0 [ 43 -26  -6   5  11  -4   4  20 -11 -13 -37 -13  -6  -1  13  20  28  -2
   2 -16 -73  33   4   3  33  -6 -14  17  19   9  38 -24  -8  27 -19   5
  36   7  -3 -21  -4  20  21   6   3]
1 [-14 -11   3  21  15   1   7  25  -6   6 -17  -5  15 -30 -13 -10  -2 -42
   9 -19 -59  18  16  -2   3 -24   1  24  26  27  -9  15   5  13  18  -2
  35   4   5  -6   1 -30  -4 -10  -6]
2 [ 83   0 -34 -32   0  10  14  -3   8  35 -34   4   1   9   7   8  65  19
  21  65 -87   9 -10   1   0  -8  -2  -1   9   8  10  -4 -18   6 -13 -11
  49  32 -16   8   6   5  -4 -16   5]
3 [ 85   5  -4   0  -3 -44  32   1  -3  16 -19  16  -7   3  26  17  -2  56
   6  11  10  23  14  -4   5  15 -43 -42 -26  10  20 -32   1  21 -13 -20
  18 -65 -32 -20  17  42  14  22  22]
4 [ 53  -2 -53  24   3 -36  12   1  -6 -20  -1 -16  -7 -10  -5  -9  60 -34
  -1   2  39  12  36  -5  33  -4  -5  54  36  20   4 -28  10 -18 -18  18
   8  44  -4   5 -11 -14 -13 -10  24] => 0 1 2
5 [ -40    7   49  -13   13   -6   -9   -3    4  -30   13   16   -2    1
    8   -5  -57   29   12  -89 -100  -16  -39    8    2    5  -17  -29
  -22   35   15    8    6   20    5   12   -5  -32    1  -42   38   20
    5   15  -18] => 1 0 3
6 [  4  -1   0  31 -14 -15 -12  -4 -15 -30  17 -12  -7  -2 -17   2  26 -54
  18  -7 -18   8  19 -13  13 -14  13  37  18   3 -24 -39   1   6  -5   3
  -4  30  31   4  -7 -29  -7 -19   2] => 1 4 0
7 [-78 -14  23  14  15 -29  27 -13 -33 -58  13 -20  14  -2  -9 -16 -29 -25
 -15   5  38   2 -12  22  16  13 -19   8 -20  -7   3   2  -9 -15   0   9
   5 -30  25 -11   6  11 -18  14  20] => 6 1 5
8 [-37 -11 -10  25  12  23 -23  -7  -8  -4 -17 -21  14 -32   3  -3  55 -36
  14  -9 -63  13  17 -22   8  -7  18  48  47   1  -2 -12   3   6  18  -7
  12  45  -1   0 -24 -59 -24   7   8] => 1 6 0
9 [-57 -23  -2  26   8 -18  10  -1  -9 -27  16 -17  -4 -21   5 -15 -14 -53
  -3 -16  33  13  16   7  12  -1  14  23 -11 -23 -27 -12   2  10  -6   5
  31  19  33  -5 -10  -9 -19   0  24] => 7 6 1
10 [ 29  -2   8  -2   1  -5   4  12   1 -18 -27  -1  -8 -10   3   2  -5  20
  -2   4 -49   4  11   1  16   6 -23   7  -2  14  31   0   8  21 -26 -34
  35 -54   3 -26  18  33  -7  22  14] => 0 3 1
11 [-16  -9  13   4  21 -21 -10   6   5 -46 -12   7   7 -21 -18 -25   2   1
   1  -1 -31  13  -4  10  -1  -1 -25  22  16  12  18  -1  -5   4  -3  -8
  19 -12  -5   8  21   4 -16   5  10] => 10 1 0
12 [  1  -7  24 -11  15  -3  32  20  -7   6 -63   1  11   7  13   5 -56  25
 -14 -39 -25  10   5  12  27  -4 -10  -5 -19   7  50   3  -7  19  -7 -10
 109 -13  23 -22  17  36   3  19  18] => 10 0 11
13 [-24 -23   7   5  11  16  -3   5 -20 -17   0  13  -4   2  -2   7  12 -52
   5   2  17   2  12  25   6   2  14  37   4   6  -5  -5 -19  19  -8  -9
  16  27  25  25  -4 -32   4 -11  26] => 9 6 1
14 [ 59  -9 -34  -9  11  -2  25   4   0   7 -43 -11 -15  -9  11  23  54  -5
  -3  14 -29  22  18 -16  16  -5 -21  29  18  22  43  -4 -17   7 -31 -19
  71  23  26  -2   6  -1   3   5  39] => 0 2 10
15 [ 68 -22 -19   2  11 -18  -3   0  -8  -8   6  -9  -3  -4  11  14  39 -22
  -2  19 -16  14  46 -27  27  -3 -33  32  29   9  14 -10   8  17 -27   8
  28   5   0   7 -18  15 -11  12  36] => 14 4 0
16 [ 42  -7   0 -16  12 -19   8   8  -2  -1 -60  -8  10   0  16   4 -13  27
   6  36 -76  33   5  -4  -2 -10 -32 -14 -29   4  23  -1 -15   6 -17  -7
  71 -45 -13 -22  34  11   1  21  10] => 10 0 12
17 [-17 -11 -25  25  10 -12  -3  -2 -16 -55  20  -4  -3 -15 -29   0  -9 -42
 -18 -16  88 -20  21   0  14  24   3  29  17  -6 -14 -19  -9   3 -22  18
  36  45  30  27   8 -22  -8   3  31] => 9 13 6
18 [-16 -18 -35  17   2   2  -9   5 -26 -41  36  -9  -2   5 -21 -11  -3 -41
 -10   1  64  -9   3  -4   5   6  25  55  20 -25 -19 -19  -2   0 -29  12
 -11  10  28  21  -4 -44 -15  -2  17] => 17 13 9
19 [ 71 -16 -10   7   1 -13  10   5   2 -11 -19  -4 -25 -26   4  21  55 -23
  -2  36 -70  19   5   7  29  -8   8  23  24   8  17  -4 -12   3  -2   0
  -1 -10 -26 -16 -13   2  -9   6  33] => 0 15 14
20 [-35   3   7   1   8  13   6   4  -6   1 -30  -4   8   9  -9  -7  -4 -29
 -14  -5 -35  -2  46  -9  -4  -8   3  35  14   5   4  31 -21  41  17 -21
  17   9  43  18   6 -14   3   8   8] => 1 13 11
21 [-37 -35 -17  30   2 -40   5   2 -18 -46   9 -36   3 -13 -15   0 -37 -53
   2 -16  18   6  13  -7  36  19 -13  43 -10  29 -10 -47   3  -2 -35  10
  35  32  28   8 -17 -19 -16  12  31] => 9 17 6
22 [-28  -8  11   1  25 -18  16  18  14 -30   9 -10   8  -4   1 -13  -9 -47
   9   1  31 -11  11   1  10   7   2  27  -1 -13 -22   6   5 -16 -19   6
  33  -9  23   3   1 -20 -14  12  10] => 9 13 7
23 [-76  -4  28  22  18   8  -9   8 -16 -73   7  -4  11   4 -18  -8 -83 -36
 -13 -79  53  -1 -17  -2  11  15  -1  11  -3   3 -28   9   2  -1 -22  19
  13 -19  42 -36  21   7  -5  15   4] => 7 9 22
24 [ 23  -1  20  -8  18   5  38  10 -14 -11 -32  11   4  14   2  17 -46  40
   9  -9 -34   0  -5 -10  20  14 -39 -29 -29  13  37  -8   7  26 -14  -6
  95 -43  -2 -22  27  45   7  25  -5] => 12 10 16
25 [-30 -19  19  10  25 -17  17  -1  -1  -8 -42  12   2  -3  13   6 -25  26
  -6 -16 -48  22  19  17  29  11  -4  -8 -23  16  25 -20  -4   2 -21  12
  40 -25  -7 -16   5  45   8  33  20] => 10 12 24
26 [ 42 -33 -34 -17  22 -11  10  13  -7 -38 -69   4   4   4  24  28  21  10
  11   5 -36  23  39  -1  53  15 -37  29  21  12  26 -17  -8  17 -30  10
  74  25  -3  -7  -6  10  -8  16  32] => 14 0 15
27 [ 43  -1 -48  24   4 -30   3 -18 -10 -57  25 -18 -23  -4   1 -35  59 -34
  12  10  79   8  22 -22  -1  17   3  58  34 -14   2 -32   9 -21 -13  -2
 -12  29  -8  18 -22 -38  -8  35  31] => 4 18 17
28 [ 45  -5 -10   1  -6  20   7   4  16  26  -3  -8  15  17  -4  38  87 -12
  -1  65 -15  22  11  -2  -5 -18  14   7  40  -1 -19  45  -3  -1   1 -11
 -20   7 -11  22 -12 -14 -11 -36  -5] => 19 2 15
29 [ 32   6 -27  25   2   3  -6  10  10 -31  39 -21 -11 -11 -24 -10  35 -34
   2  14  10   7  15 -14  13  20  26  49  22 -12   5 -29  -4 -13 -18   4
 -24  31   9   8 -15 -48   2 -11   0] => 6 18 4
30 [-33   3  15 -15  11  24   6  11  -1  11 -84   2  15  -7   0   4   5 -15
 -12 -40 -97  -3  46 -17  16  -9 -27  17  -5  14  37   3 -13  18   4 -34
  86  34  22   0 -12 -14  14   4   6] => 20 1 12
31 [ 23 -17 -10 -38  19   5  22  30 -19 -25 -74   3  -7  13   5  -4  21   5
   7 -23 -34  21  38 -10  18   8 -23  10   6 -11  12   9 -10  19 -29  -7
  63 -13  12 -10  17  29  12  13  13] => 26 0 10
32 [ 46  -2  19   5  26 -17  -2  -6  -9   4 -36  13  14 -13  18  13 -23  25
   2 -17 -93  32   5   2  19 -16 -20  -6 -22  21  26   4  11   4   4  -2
  54 -42 -14 -32  11  35  21  33   5] => 16 10 25
33 [-16  -9  13   4  35 -22  25   8  -9 -11 -44  19 -11   0  11  21 -56  25
 -14 -16 -40  26   4   2  23   3 -26   6 -32  13  10  -1 -13  11 -12  -9
  88 -26  28 -37  15  27  11  35  16] => 12 25 24
34 [-21  -1  18  13 -19   0 -32  -9  -2   3  42   0   4  19  -2   0 -32   9
 -10   4 -69  14 -17  -8 -10   4   7  -4   6  29 -14  11   8  -2  15   4
 -37 -30 -12 -21  22  -6  -3  10 -21] => 11 5 1
35 [-36  -6  28   6  -2 -27 -14   2 -10 -27   2 -10  10  -8  -4  -6 -49 -26
   3   5  11  14 -24   2  -6  21  -1   5  -2 -10  -3  -4   1   8   0  11
   4 -32  25 -19  17  -1  -3  15  -2] => 7 22 11
36 [  1  -2   5   9  11 -36  14   4   7 -37 -10   7 -13  10   8  -4 -31 -15
  -6  13  59  11 -15   5   5 -10 -33  -3 -14  13  22 -20  -8  -2 -16   8
  16 -28  -2  -9   2  11 -10  16  21] => 35 22 7
37 [ -6  -7  -6 -22  -6  63 -14   1 -36  15   5 -11  -1  26 -35  -7  85 -45
 -12  10 105 -25  20   0 -20 -18  50  26  42  -2 -25  47 -13  10   2 -15
  25  41  41  44  18 -31 -27 -32  16] => 13 18 17
38 [ 56  10  32 -38   6  56  32   3 -21  53 -59  17  16  25  19 -15  56  21
  16  30  -8  12  -5   8 -15 -10  24 -22  14 -15   5  40  -7  17  -4 -33
  28  -5 -14  17  13   8   5  -7  11] => 2 28 31
39 [-31  -5   4  -4  21  -5  17  24 -27 -54 -36  -1 -17   1  -6  -7 -88  15
  18 -61  60   3  38   9  32  -9 -24  20 -22  -7  13  -2 -23  16 -47 -15
  92 -23  44 -29  14  27 -10  43  23] => 33 12 23
40 [-15  -2  21  -4  17  29  21  11 -10  28 -45  -5  21 -12 -11 -18   4  14
  -2   0 -68  24  18  -9  21 -21 -11  -6   5   6   8  34  -7  29 -13 -39
  80  -1   8 -18  32   2  13   4 -14] => 30 1 31
41 [ 17 -17  43  -5  25   5  26  10 -13  24 -43  11  20   3  -6  -2  -7  31
  14   3 -93  17  14  10   5 -11  -9 -17   3   4  27  14   0  11   0 -18
  77 -12 -10 -22  18  20   9  15   7] => 40 32 16
42 [-25 -10 -40  19  19 -13   9  -1   1 -53   8 -30 -10 -25 -39 -16 -16 -50
 -11 -49  59   1  12 -12   4  24  22  46  15  -5 -17  -3   2 -15 -14   8
  -3  27  40  20 -20 -14   0  16   9] => 17 18 9
43 [-71 -11  27  22  10  -2 -16  -1 -15  -2  16 -21 -13 -21  -9 -19 -17 -41
 -17   4 -55  -6  20  -7  -8 -25  14  36  26  11 -17  24  -9  14  31 -29
   2  -5  43  12   0 -26  12 -18  -9] => 20 1 13
44 [ 99 -14 -34 -11 -10 -28  40  -4  15  10 -20   6   8   0  27  30  75  28
  10  27  28  50 -21  -9  26  10 -35  -4   7   1  33 -47   3  -9 -13  -3
  29 -25 -14  -5   4  -3  12  22  11] => 3 14 15
45 [-123  -10    5   20    7    4    3    2  -17  -69    4  -21  -12   -9
  -17  -26  -40  -68  -31  -80  101  -38   27   15  -14   20   -6   50
   13  -20  -26   -5    0  -10   -9    1    4   31   67    8  -20   -5
  -24   20   -1] => 42 23 9
46 [-119    7   25   24   -2   38  -27   -9   -3  -42   22  -20  -15   -7
  -29  -36  -63  -53    5  -56  -69  -11   34  -11   -1  -17    2   36
   23   17  -27   19   12   15   12   -6  -29   18   34  -19  -22  -41
  -10    0   11] => 43 20 1
47 [-86  -9  28   4  -4 -15  -4  16  -2 -74  26  -2  -5   5 -14 -19 -88 -57
   3 -93  73 -13  -2   6  16  13  -4  24   1 -17 -11 -12   2  10 -15  14
  34  -2  63 -19  26  22  18  12  22] => 23 45 9
48 [-60 -16  32   4  15 -39   0   0 -10 -63   2   4   8  -2 -15 -18 -95 -35
   3 -66  98 -18  20 -19  25  16  -7  24 -16  12   0 -20  14 -11 -28  14
  43  -3  42 -38  15   1 -14  12   7] => 47 23 39
49 [-29 -28   1  21  10 -12  26   0  -3 -41 -16 -17  -1  18 -10 -18 -42  24
  -7 -35  54  28  19   8  10  15 -20  15 -38  -6  11  -1 -14   8 -37  19
  50 -11  22 -17   4  13 -14  30  33] => 39 36 7
50 [-58 -18  -1  25   2  -5 -35 -14   6 -18   9 -21  -9 -46  -1 -11  11 -71
  12 -30 -46  12  17  -9  30 -15  20  54  31   5 -11 -32  -1  -5  20   4
 -26  41   5 -12 -29 -34  -8 -21  -5] => 8 6 43
51 [ 64   6   6   8  -4 -45  20  -1  11 -29  32  22  -9   0  26  20   7  15
  -7  21  27  14 -18  -8 -26  26 -30 -15 -14  14  15 -16  -5 -12 -20   6
 -31 -31 -35 -31  -1  16 -12  16  16] => 36 3 44
52 [ 29 -26 -27  -4  17  -4  24  21  -1 -20 -50  10 -11 -17  16  10 -22  20
   3 -25  -8  16  15  -5  32  -1 -29  15  -6   9  38 -11 -22  11 -32  16
  88   7  15 -25  -2  19 -10  21  33] => 26 31 12
53 [-22  -7  -4   6   2 -26  27  13   2 -33 -18  -2  -3   8  10 -11 -31 -18
   7   4  17  24  19 -14   8  10 -15  14 -15  20  18  -1   0   2 -31  -6
  50   0   4  -4   8  12  -9  14  37] => 36 49 22
54 [ -97  -26   26    2   24   -7   -1   -5  -17  -67   -9  -19    4   -5
  -17  -27 -101  -37   -6  -81   48  -14   10  -10   40   -2    7   41
  -15    5  -10   -9   -4   26  -51    1   43   24   48  -15   12   25
   -5   38   21] => 47 48 23
55 [-47 -47   7  16   6 -61  -9   6 -11 -75  -7  -6 -16  -5  -8 -20 -53 -26
  -4 -52  82  17  31   2  44  19 -19  17 -21  16  19 -50  -7   2 -36  25
  45   3  28 -16 -12  12 -19  43  44] => 48 49 21
56 [ 41  -9 -20  18   0 -51  17  -4   3 -47  29 -20  -8   5   6   1  58 -28
   0  43  77  22 -10 -10  10   6   5   7  27   2   5 -52   1 -23 -30  31
 -20 -11 -22   1 -18 -11  -9  10  13] => 27 4 29
57 [-19 -27   3  20   6 -17  21  13 -13 -44 -10   8  -5 -18  25   8 -66  24
   5 -35 -22  16  20 -11  12  12 -29 -15 -49  19  37 -36  -8  13 -31  14
  56 -15 -11 -28  -7  24   2  37  24] => 25 33 53
58 [ 17 -21 -33  12  16   4   4   9 -12 -34 -15 -25 -14  -8 -22 -15   8 -70
  -1 -26  60   3  31   7  30   1   8  61  38  -9  -7 -36   7   8 -36  17
  38  54  31  27 -11 -27  -6   6  28] => 17 42 18
59 [  6  -2   0 -20  13  -5  23  10  -1   8 -54  15  10   8  -3   1 -62  65
  16 -16 -32  30  -5  17  18   5 -21 -25 -45  -6  23 -15 -14  23 -13   2
  99 -42 -21 -24  14  29  -8  41   7] => 24 12 33
60 [-26 -10 -30  25  12 -19   5   8   6 -54 -14 -20 -26   3 -14 -16  -4 -64
   3 -14  35   7  14   0  22  19  -3  47   6   6   4 -30   3  -3 -19  -3
  17  51  19   5 -18 -41 -32  10  28] => 21 58 42
61 [-55 -29  15  33   7 -43  -5 -10  -9 -60   2 -14  -7 -27   1 -23 -69 -40
  -8 -21  23  -6  43  11   8  34  -7  19 -14   0  18 -36   5   2 -24  20
  25  -2  29 -28  -3  -5  -9  35  29] => 55 21 9
62 [ 97  -1 -16   7   3  -2  16  10  18  -3  -5   3  -6   0   6  22  51  15
  -9  24  -4  18  24   2   5  -9  -3  13   0  -6  24 -13  -6  -7 -16  13
   8 -15  -2   0   2  34 -12 -14  14] => 15 19 44
63 [-72   5  38 -10   4  -3   5   5 -19 -14 -78   3   4  13   3  -2 -73   6
  -1 -89 -41 -10   8   2  13  -8 -32  -9 -11  32  12  15  -1  23 -11 -16
  87  -9  32 -31  24  40  -3  -3   4] => 12 33 25
64 [-54 -16  -9  23  27   1  13   0 -20 -33 -50 -20   4  -3 -15  -2 -29 -36
  -6 -39 -20  14  32 -16  32   7  -8  20  11  29  23 -19 -11  27  -1   5
  65   9  44  -1   0  23 -13  -4   9] => 53 20 21
65 [ 49  13   9  -9  -2 -17  14   2   9 -16  34  12   4   8   4  14 -35  49
  -8  25  21   4 -13   3 -24   9  -4 -37 -20 -18   0  11  -5  -1 -31   7
  10 -71  -3   4  -9  35   3  38  11] => 51 3 36
66 [  21    7   32   -7    1  -16   14    8    3   20  -69   27    8   -9
   16    1  -41   54    9  -17 -127   13  -29   10   13   12  -22  -44
  -31   27   11  -10   11    8   26    3   36  -70  -35  -34    5   40
   12   28  -19] => 32 41 16
67 [ 97 -18 -24  14   3 -35  10 -10  -6 -14 -37 -18  -8  -8  -3  15  55 -10
  -7  50   6  45  25 -11   8   5   2   5  11   9   7 -17  -8 -10 -16  -4
  31 -21 -22  -1 -12   3  -1   2  39] => 62 15 19
68 [ 54 -38 -36  21   4 -18  14   1  -5 -40 -11 -11 -30  11 -25  -3  58 -42
  -8  14 119  14  60 -14   7   0   6  63  37 -15  -5 -14 -10  -4 -42  -8
  32  45  22  28 -37 -45 -31  19  44] => 27 58 4
69 [-11 -10 -15  19  -3   9 -24   1   5  -4 -27  -2  -3  -9 -13   7  45 -45
  12 -13 -33   8  23 -13  18  -4  19  44  45   8  -5 -10 -17   6  10  -5
 -14  49  10  18   0 -40 -19 -16   1] => 8 6 50
70 [ 66  -7 -50  11  11 -14  -2  -6  -9 -29  34 -12 -18 -21  -4 -16  85 -20
   3  49  35  24  15 -14  -3  17  16  25  19 -31   5 -16   5  -7 -15   9
 -27  18  -2  31 -28 -40  -7   5  30] => 27 29 56
71 [-75  10  32   1   4  24 -24   3 -17  -2  26 -30   4  -5 -18 -10 -25 -59
  -5  -7 -23   2   6  -2  -5  -6  31  32  19   9 -26  32   9  10   5 -13
 -26   3  38  20  13 -13  15  -6 -19] => 43 20 46
72 [-58   3   8  29  12  10  -4 -14 -18 -27  39 -11  16 -20 -35 -27  25 -39
  -1 -13  19  -7  11 -10 -16 -18  28  32  32  16 -25   1  13   4  13  -4
 -21  25  32   9   1 -44  10 -20  -6] => 71 6 43
73 [  18  -27   13   -1   13  -27  -14    4   18   -7  -39    9   23  -19
   43   12  -10   24   20   -3 -127   35   -3    0   35    6  -45  -16
  -43   35   44  -36  -11    2    5    1   72  -27  -16  -74    6   21
   -4   25   -6] => 32 16 66
74 [-69  -9  19   8   7  20 -17  -6  -2 -26  33 -27   3 -14 -19  -8 -40 -53
  -5  -8 -26 -15  -5   4  -1  -8  25  15  41 -10 -31  19  10  16   8 -22
 -30  26  39  21  -6 -26  13 -28  -8] => 71 43 72
75 [-29   8  32 -14  12   4   4  12   8  10 -41   2   6  -2  -2   2  -9   8
  18  -5 -94  16  20  -4  19  -8 -20  11 -17  10  17   6  -4  21   8 -29
  72  13   7 -19  25  11  13   3  -5] => 40 41 30
76 [ -20   -5   21    4   17  -24   15   -1   -9   -1  -67   19    8  -20
   19    7  -67   16   24  -50 -127   29  -19    5   29   17  -16   -3
  -31   43   33    0   -4    6   10   -8   97  -11   -6  -69    9   30
   18    9   -7] => 73 32 33
77 [ 68  -4 -51  31  -5   2  10 -16  10 -14  15 -14 -22   6 -16 -13  76 -31
  17  50  69   6  40  -4  -3   6  12  50  50 -28 -12 -21   3 -17 -17  -1
  -7  29  17  27 -41 -38   1  20  23] => 70 27 68
78 [ 31  -3  26 -16   5  -8  26  26   3 -41  20   6 -13   6  -3  -4 -42  11
  -3  18  88   2  14   4  -9   7  -7 -14 -10 -11 -15  15  -1  10 -37  -2
  26 -63  10  28  25  34   1  15  22] => 65 36 53
79 [-84 -15  12  21  25   4 -11  -4 -10 -17  17 -18  -5  -2 -12  -8 -24 -45
  -1 -42   4   0  -2   2  19  10  19  25   4   8 -21  10  11  -7   5  -4
 -30   5  32   3  -7 -21  -4  -4   9] => 71 74 9
80 [-83 -28 -23  19   5 -49 -11  -7 -23 -38   0 -22 -12  -1 -10  -3 -54 -24
  -5 -39  41  -6  18   0  11   6  -8  22 -17   3  -4 -38 -14  -1 -29   7
  23  20  33  18 -36 -20 -14  26  32] => 21 61 9
81 [-96 -34  29  20  12 -19  -1   5   0 -69  23  -1  -5 -12  -2 -28 -64 -32
   6 -64   2  13 -10   5  18  19   3  20  -6   4  -9  -4  15   6  -2  13
 -21   9  25 -19  -3 -24   1  22  22] => 79 23 61
82 [-22 -10 -14  -2  12  42 -13  -1   3   3 -28 -26  -4  -6   5   6  37 -54
   2 -35  -4  10  26  -6  33 -20  22  41  48  15   1  15  -4  -8   9 -19
  -1  36  29  10 -11 -44 -23 -22   3] => 69 8 13
83 [ 85  -7 -24  14  15 -45  14   7  -8 -30 -29  -2  -8 -13  13  21  63 -18
   3  52 -17  35  23  -1  30  -1 -12  16  32   6  21 -19   3  10 -13   8
  -5  -6 -28  10   2  11 -18   4  29] => 67 19 15
